Each row has a hidden value; after the row comes its tier, the name of the range that the value falls in. Each part has its own.
[-153  110 -156  -20 -137  116  214 -247 -181  -89 -138  216  -83  -40
  147   61  307  -77 -208   78  111  403 -261  -87 -147 -150   24   50
  -75   44   -3  -32  -13   35   10  146 -190   -7  200 -112  -11   34
  -11 -162  -34  -63  -80  260   22  217  143   18] : j725
[ -49   61  136  273   62  272 -251  151   22   40    5 -102  149  334
 -198 -332 -115  449 -195  137  215  -62  119  170 -144 -145   65  -21
   -5 -113   15   47  302  183  -26 -298  110 -423 -122  -23 -347 -100
  142   99  -41 -148    5 -107  -84  227 -326 -334] : J974
[  35   95 -106  272  295  -31   14   45  -21   70  -41   66   94  -24
  -74   17   70 -145  233   64   51 -113  120  204 -176  143   67  168
  -59 -213   86  -26  163  134  -74 -217  211 -235  153  114  -60    8
 -271 -279  114   91  -24  -58   16 -139  -50   10] : J174
[ -66   61  -57   43   54  279 -178  -25 -201   55  -63   62   40   90
  -86 -261  261  253  -46   84  157   45   85   20 -151   36   22  -76
   90 -173  131   83  163  181   42 -203   80 -392   73   14 -243  -71
 -111   78  -43 -274  118 -118  -54  218 -172 -223] : J974
[-122  232   72  -29  177  119 -117  -47  -36  -13 -137 -159  -68   79
  -30  -18  215 -115   52   27 -155  -57   88  122  -65  127   55   14
  -60 -190    0  244  221  107    8 -242  101 -129  193  111   19   97
 -185   41  163  -71   12   18  207   57  131  107] : j24
[-114  486  -36   89  102  118  -35 -126    2   30   -6   99 -124  313
   17    7  346   -3 -133  187   69  123  188  235 -169  -29   64  -33
   95 -242 -257   49  189  225   80  -80   87 -208  169 -209 -230  216
 -109  -82 -108 -213    2   -3  240  230 -219 -158] : J974
[-163 -152  117  135  -69  133  112  114  112   43   34   94   51  257
  103    5 -202  235 -113   -9   42  -19  106   22   81 -160 -110   -4
   63   74  -27    0   38  110    7  159 -118    9 -123  -79 -109  -75
  225   86   99   -1  197 -135 -273   42 -217   -4] : J974
[ -66 -263  -33   -4   14  -45   89  -42  -20  -46  -74  -43  156    5
   -5   65 -138 -137  177    5   -2   74   57  -31  -22   46   97  145
 -106    9   57   77  -39  -77  -23  153  -73  -36  102   85   62   52
   53  -75  187  149  -88  138 -172 -153  -42   93] : j725
[  67   28  -62   98   16  -28  118  248 -145  -71  -35   12 -137 -473
  -14  181  206 -151 -107   44   73   69 -316   93  127  -36 -286  211
  -47  267   90 -114  -29 -106 -140  107  -64   10 -229  170  302  -70
  -90    2 -190   89   -4  -78  221 -238  409  215] : j483
[  97   81  168  400  138   69   14   54 -219  -24  248  196   51  119
 -137  190  158  212 -140  141  136   -1 -146  298  -10 -137  -55 -114
   20    2  -95   26  144  457 -274  -37 -135  -27  143  -89    4  132
  -20  -92  -68   51   44 -308   43  -52  -71  108] : j939
[-129  -57  207  226   35  311  173 -184 -111  109   47  337   95  121
   28   76 -137  225 -170  125  198  -27  -29    8   47 -100 -196 -133
   67  -26  219  150   -3  270  -89   -7 -283  -78 -157   62   -9   48
   64  152    0   46   69 -165 -219  129  -84   -5] : j24
[ 156 -178 -145   44  228 -178 -150   71 -140   16 -100 -148  173  -89
 -120 -109   45 -260  352  -32  -59  -10  118  110 -231   95  160  213
 -140 -128  101   19   80   33 -103 -144  253 -284  257  187  -16   -6
 -181 -152  174   17  -60   80   36 -233 -128  115] : j957
[-103  -86    6   44  -34   73   23  177   15  142    5  -14   24   96
   27  -61 -159    4   98  -81   29   84   84    4  -15  -40 -187  110
  -54  -16   82  -67  -75 -244   60   49  -68  -82 -339  194 -126 -117
  103    2   77   68  -24   -2 -256 -140 -255 -142] : j483
[-109   68  -29   55 -145   90   40 -269    9 -220   36  110  -81  202
 -105   55 -159  -26 -108  175   13  278  -62  138  -67  -39   -8  -45
  -97   36   13   37   71  106 -247  261 -215  -98  124  -83  -39   68
  375   15  106  128   18 -161  -32   50 -205   93] : j430
[ -63  -92  -33 -178   76  -10 -119    2  201  -85 -219 -153   76  163
   -9 -173   -1   68   50   38 -113  -58  252  -52 -162   88  161   48
   58 -114   -7   74  208  -39  126 -187  194 -215  244  -43 -109   23
 -124   97  224 -122  -31  161  -79   64    8   53] : j939
[-115   57   41  -67 -139   44 -225   13  251    3 -191  -60   15  511
   69 -288 -254  238 -339  154  -39   20  205  100 -302 -109  193   66
   86 -124 -174 -132  148   20  258 -115  299 -259   36 -350 -499   93
  177  167  175 -132  -30  119 -163  289 -275 -312] : j483
[  24  -97  141   76  124  -15  -36  313  -12   42   56 -244  175 -130
  -94  -12  -35  -83  378 -121   -2  -88  177   -4  171   -1  -54  247
  -82  141   46  116  209 -163  -86  -94   44  -19 -113  354  201  -93
  -57   19    5   24  -44   13   16 -215   29  154] : j430
[ -78 -236   17   61  -85   22  100  115   61    2   -6   99  144   14
   46  -19 -229  170  -14   73  174   -6  -22  -82   -8   21    9  184
 -106   28  -10 -280  -41 -320  116  117  -81   14 -207   17 -145  -37
  -11 -114  108  174 -213  211 -431  -93   73 -249] : j725
[ 171 -296   30  230   48   14 -231  399 -145  171   12 -214  312  -48
 -175 -300 -138  132  155  -51  215 -101  195  110  -33 -133    6  206
  120  164  118   81  129  161  -35 -168  318 -424 -146  123  -77 -158
   94  141 -160 -181  142 -207  -28  -78 -383  -73] : j430
[  20 -283 -164   39  226 -316  -39  254   18  -13   -2 -252  -25  -59
  103   19 -264 -252  365  136 -216 -172  270  258   43   33   65  322
 -403  -76 -126 -354 -124  -99  -96  542  123  -86 -101  227    0   12
  159  -50  234  197   64   16   55 -543 -275   62] : j725
[ 162 -129  264  145 -104   21   38  204 -251  180  150  138  159 -121
  -37  104   27   40  -69 -125  215   28 -162   22  108 -150 -290   52
  175  290   10   76  -46   26  -62 -102  -81   76 -234   63  136   34
  -62  118 -198  -42   -4 -128 -111  -78   47  104] : j725
[ -92 -324  -16  236  156  -17  187  207  -52  100   22 -135  143 -156
   60   99 -136  -86  216  -12   35 -258   81   96  143  146   19  115
  -96  -45  -44   -4  -98   52   53   83   38   -6    3  145  156    7
 -165 -204  196  206  -11  -23 -207 -322   68  112] : j957
[ -92   76  167  105   48  133   27  143 -336   95  113 -103    2 -109
   34  187  295  -42   48   65   89   30   18  140  285  -90  -96   71
  -19  135 -116  235   -7  190  -32  271 -162   42 -130  133  221  167
   54  157 -237 -108  115 -120  294  -76   -9   60] : J260
[ -94  327  166  327  242  348    8 -122   16  -26  204  241   46  496
 -213    1  220  427 -250  185  251  133   61  159 -169 -217  -32 -269
   -6 -360 -117  106  241  239 -139 -288 -347 -241    4  -59 -309   95
  -62 -135  -91  -84 -202   30  -98  244 -316 -262] : j957
[ -63 -127  147  -87 -132   94   31  161  -13   31  -57   33   -1  -54
  180  -95  -25  293 -223   91   71  -21  -20 -121   99 -196 -150   67
   32  227  -16 -180   51  -80  126   99  -52   27 -229   12    2  -39
   31  300  -80 -145    7  103 -102   93  166  -26] : J174
[  -3   12 -161  -16    8  -23 -215  121  -89   -9 -109 -267   58   51
  -91 -202  159  -85   85   60   28   80  176  144 -155   57  211  148
   35  -62 -122   66  115   70  103  -47  313 -348  200  -77 -141   53
  -13  -26  -11 -181   17   12  145   19 -216  -97] : j725
[  49  -46  153   47   25   42  -25  129  -31   44   41   49  118   -3
  -89   78   55   46   59  -39   79  -38   81   32   68   22 -127   47
  194  116   52  175  117   51  -39 -111    7  -48  -34   40   87   47
  -73  129  -54  -53   70 -162  -47  -54   12  121] : j939
[ -85  -11  143   56  145  123   67   71 -238   65   95   31   30  -35
    5  221  253   17   97   34   29   43   13   41  165  -40 -117   -1
  -44  -16   20  189  -32   72  -49  157 -277   59 -102  199  147  132
  -62   83  -66    1    2  -27   61 -144   12   60] : j24
[ -83  -82  170  -13 -335  173  -25  -95  -69  -59   -1  -49   59  109
   58 -259 -148  388 -365  163  147   55 -166  -83  -79  -79  105 -134
    9  137 -187 -175  138   12  166 -191   32  -26  132 -194 -118   77
  -10   95   85  -68 -292  166 -286  304  206 -102] : j430
[ -45 -131  -78   11   32  -49   15   83    8   -6 -104  -42  -11  -11
   31   -3  -61   -8  -32   78    0   12  -27   82  -80   35  -38  104
 -121  -34    2 -134  -67 -121   31  119   -2 -105  -95   50  -59   -2
    5  -31  120   95  -61   84  -98 -173  -10  -51] : J174
[  -6 -319  -83  -31    6   79  -61  188 -123  -48 -143 -150   78  -96
   -3 -204  108  244 -136   50   94   89  -59  -72  -42 -204  -13   41
  -59  110   85  -22    7   37    0   82  -49 -266  -60   74  -17 -152
   77  165  -66 -183   43  122  -17   -7  -46  -11] : J260
[ -38 -200  -78 -131 -201  -86  -20   39   22  -72 -164  -61   32 -111
  143 -155 -131  -59   84  -23 -106  -25   20  -87  -59  116  118  196
   18  176   17 -171  132  -60   98   14  300   -2  269  -77    1  -72
  -43   13  258  -17   84   11 -189   28  215  160] : J260
[ -34 -272  -36   32 -112   48  -28  122  -49  -32   20 -298  168  -61
 -200 -112 -170   13  159    6  136  114   62    9   48   74    8   37
  -17  125   28  143  -17 -161  -10   27  -46 -218  -85  170  107  -30
  153   14    8   81 -177  -17 -152 -183 -192    9] : J260
[-117 -102   79   47  -19  124    0  -99    3 -120  -18   87   80  209
   -8   18  -65  242 -165  215   79   24   51   41  -16  -52  134  -14
  -16  -34  -50   16   89  157  -11  168 -119  -89  113 -157 -121  133
  133   96   79    8   -7   15 -126  106  -46  -80] : J260
[ -79    3 -132  282  292   99  -62  242  -21   17  -49 -217   87   75
 -170  -73  134   57  118   57  102   21  113  213  -85  -51   60  123
 -161 -183   43  115  123   84  -86  -42   10 -368  -74  183  -96 -114
   32 -178  -22    2   11   -2  111 -148 -293 -143] : j939
[  11  247  -19   66 -135   85 -114   71  -46 -100   17   86  -63  124
 -174   58  363  152 -308   37  142  179 -200  158 -171  110   10  -73
  269  -11 -180   51  152   49   69 -263   95 -105  198 -343 -174  113
 -170 -141  -63  -83  -56 -142  -36  140  141 -114] : J174
[ 148  -17   80  236   32    7  -72   91 -300  101  111   34   77 -118
 -144   68  161  -93   64  -77   76 -100 -120  234  -24  170  -84  -51
  174   36   -7  165   62  318 -120 -269  182  -94  215  -20  103   78
 -240  -99   28   -3  118 -384   -3 -121   57  208] : J260
[ -89  186 -217    9  115  -61  -56   71   85 -105  -68 -156  -17  204
    9  -72  348   51    9  179    3  101  211  133 -219   38  345   86
   -9 -239 -368 -134  193   39  203  -43  222 -206  385 -239 -233  165
 -223 -278   43 -139 -189  255   95   61  -84 -170] : J260
[-211   57  237  -61 -236  211  197 -129 -297  138  -50  109  -33 -216
  224  196   93 -269   67 -181  -73   73 -182 -137  241   88 -193   67
  104  266  162  328    5   70   57   -5  -88  315   54  144  338   71
  -74  140  100   21  163 -130  -33  122  410  336] : j483
[ -75   52   43   72  137  235 -200  -67  -46  184 -181   33  215  301
  -62 -366  -43  186  -28   64  207   13  183  -17 -319  -62  118   97
  -90 -317  144   44  153  -63  146 -362  122 -445 -127   99 -443  -50
  -95   14   44 -173 -152  288 -175  266 -301 -480] : j725
[ -70  -39  185  239  142  259    6  -14 -202   70  -51  -21  108 -101
 -104   13   12   37  -12   15  111 -148  -83  109   99   46 -117  -22
  -24   11  233  349  131  286 -162 -190  -69 -166  -35  215  175  -29
  -44  111   20   14  136 -208   71   20  118  144] : J974
[-184  419 -118 -126  -69  141    2 -332  107 -162   56  176 -215  253
  -31   18  269  -32   71  143  -93  111  232   83 -126  349   85 -201
  212 -267 -181   19  251   98   63 -121   81  -83  495 -235 -147  192
 -218 -139  206  -93   19 -219  -86  197  -16   57] : J974
[ 107 -334 -189    1  170 -218   31  228   -9  -55   18  -36   34 -116
  -42   88   -1  -82  244   28  -48   24  119   91   -4   -4  -98  140
  -97   18   39 -165 -126  -89 -144  338  -66 -130  -71  162   64  -59
   41  -34   59   85   67  -59  -67 -458 -219  141] : J974
[  51 -331  148  181  172 -111  -24  265   69   42   19 -157  285   36
  -94   71 -365 -128  356  -69  -27 -152  264  109  139  -74    3  311
  -87  145  131  174   96   39 -192  157   43  -75 -127  242  133  -45
  234   97  102  153  144 -120  -45 -307 -253  190] : j430
[ -21 -309  150   38 -211  150  169    5 -175   61    4  199   74 -107
   86   30  -68  175 -214  -82  144   65 -230 -130  102 -133 -274 -100
  150  279  143   71 -101  102  -42   38 -212   66 -107   -2  140  -78
   55  182  -10  -33  120 -126 -286   44  122  193] : J260
[-124  166  -45  167  106  155   66 -199  -25 -201   41  118  -14  152
 -156  131  177  115  -88  222   71  160  -99  123 -145   89  150  -97
  -86 -218  -31   49  163  126 -109  -73 -189 -105  291  -73  -72  153
  -94 -242  127  155 -227   29  -64   43   81  -32] : j24
[-159 -403 -213  -57   47   45  107  179   14   77 -203 -290  128 -185
   99 -152  -47    1  138   57   44  -84  223 -108   32   94  102  105
   35  -24   48   36 -138  -70  292   85  131 -268  -22  121   81  -28
 -114   29   79  -37  -73  175 -147 -161  -47   -5] : j483
[ -76  205   38  -21   29   27   23  -64   91 -110   15  129 -105   97
   41  101  144  -13  -23  100  -70  -73  105   97   -2  157   24   11
   93  -91 -169  -57  196   71   17  -37   78   41  251 -162  -38  142
 -195  -50  135  -23   48  -91  -18   58  194  103] : j430
[-157  165  -34   44 -109  193    6 -120 -179   -4  -13  -34 -111   57
   60  -83  245   56 -172  119   50   54  -26  113  -38   80   67 -142
   86  -74 -193   60   80  265  114  -65   86 -126  274 -178  -49  127
 -115  -36   29 -161   37  -99   49  205   45    5] : j430
[  56 -208   98   84  -62   -3   60  262  -62   -1  140  -26   79  -25
  -59   54    8  205 -130    8  169   86 -114   11   73 -168 -168    4
    3  159 -138 -122  -79 -153  -11   79 -206   19 -234   30   34    0
   21   10 -109   34 -180   73 -192 -172  -13  -26] : j957
[ 136   54   58   -5   30    2 -108  -79 -129  -33   62   32   78 -195
 -160  -57    5 -248  394  -45  -44  -63  160   39   15  230  -60   91
  122   94  197  155  283  116 -218 -252  221 -138  276  210  209    2
 -170   79   85  -45  110 -332   48  -53   74  368] : j725
[-298 -376 -123  146   68  264  185   81   -3    3  -52 -186   46   86
  -25   -3  -74  265 -134  141  148   19   79   47  121  -34  -53 -184
  -40 -112   28  196 -235  123   80  314 -333 -273 -200   68   21  -35
  224   45   39   62   38  -39 -198 -153 -316  -96] : J174
[ -42  -94   51  195   59   80  -34  127 -153   27   20   25  122   51
  -77   85   57  -30   80  -67   56    1  -14  127   25   19   22  125
   19    6   62  185   68  173  -97   32   12  -72   72    1  -28  -14
   46  -76   73   35  194 -190  -67  -60  -79   24] : j725
[-139 -123  112  172  -29  233  -35   50  -45  -73   26  -46  186  169
  -84  -68   -3  384 -212  198  222  -42   24   32   12  -32  224  -24
   49  -41 -117   72  142  171  111  -43  -33 -157  114 -189 -146  115
   14    4   10  -27 -115   48 -189  178   28 -215] : j957
[ -70   11  -24  167  194  211  160  -59 -121   91  -37  194  -28 -100
   50  -18  125  100 -126  152  201  -59  -19   46   -5  -67 -212  -53
  -62 -140  106  -47  -48  119  -44   -6 -180 -224 -195  153    7  -31
 -163   14 -101  -64   -1   31   -7    6    5  -54] : j725
[-146   79  -47    7  -78  173  -91  -52 -111  -92 -123   16  -69  194
  -36  -58  226  191 -305   80   46  230 -205   68 -194  -42   68  -60
  -50 -102  -28   43   64   53   38  -27  -86 -149  112 -157 -233   13
   55  -42   83  -64  -17   69  -54  172    9 -184] : J174
[ -42  209  205  -46   26   50  -29  -71   36   50  -44  166  -69  160
  196  -58   -8   46  -38   63 -130  -60  146   18  -37 -145  -93   72
   -2   37    2  -85  267  146  -30  -74   91   43   63   22  -60   40
  -34  232   90 -160  139  -23   67  196   51  144] : J174
[ -10  319  286  161  104  -40  -33  -25   20  101  152  285  -82  199
   62  292  -94 -242  144   -4 -149 -303  179  329  109  248 -135  125
   95 -100 -125   20  167  195 -114    3  166  209   66  -89  -45  224
 -120   -4  215  131  300 -442   -4  -88   62  140] : j430
[-183   -2   93  102 -134  277  122  -75   35   69  -14  162   27  224
  -51   14  -82  145 -239  -47  205  129  -79   -5  -21   -7 -212 -127
  128  -45   43  175  -63  -65   49  -85 -242  -93 -217  -61 -131  -30
   90  -10   26   30   -9  -50 -320  126 -134 -151] : j430
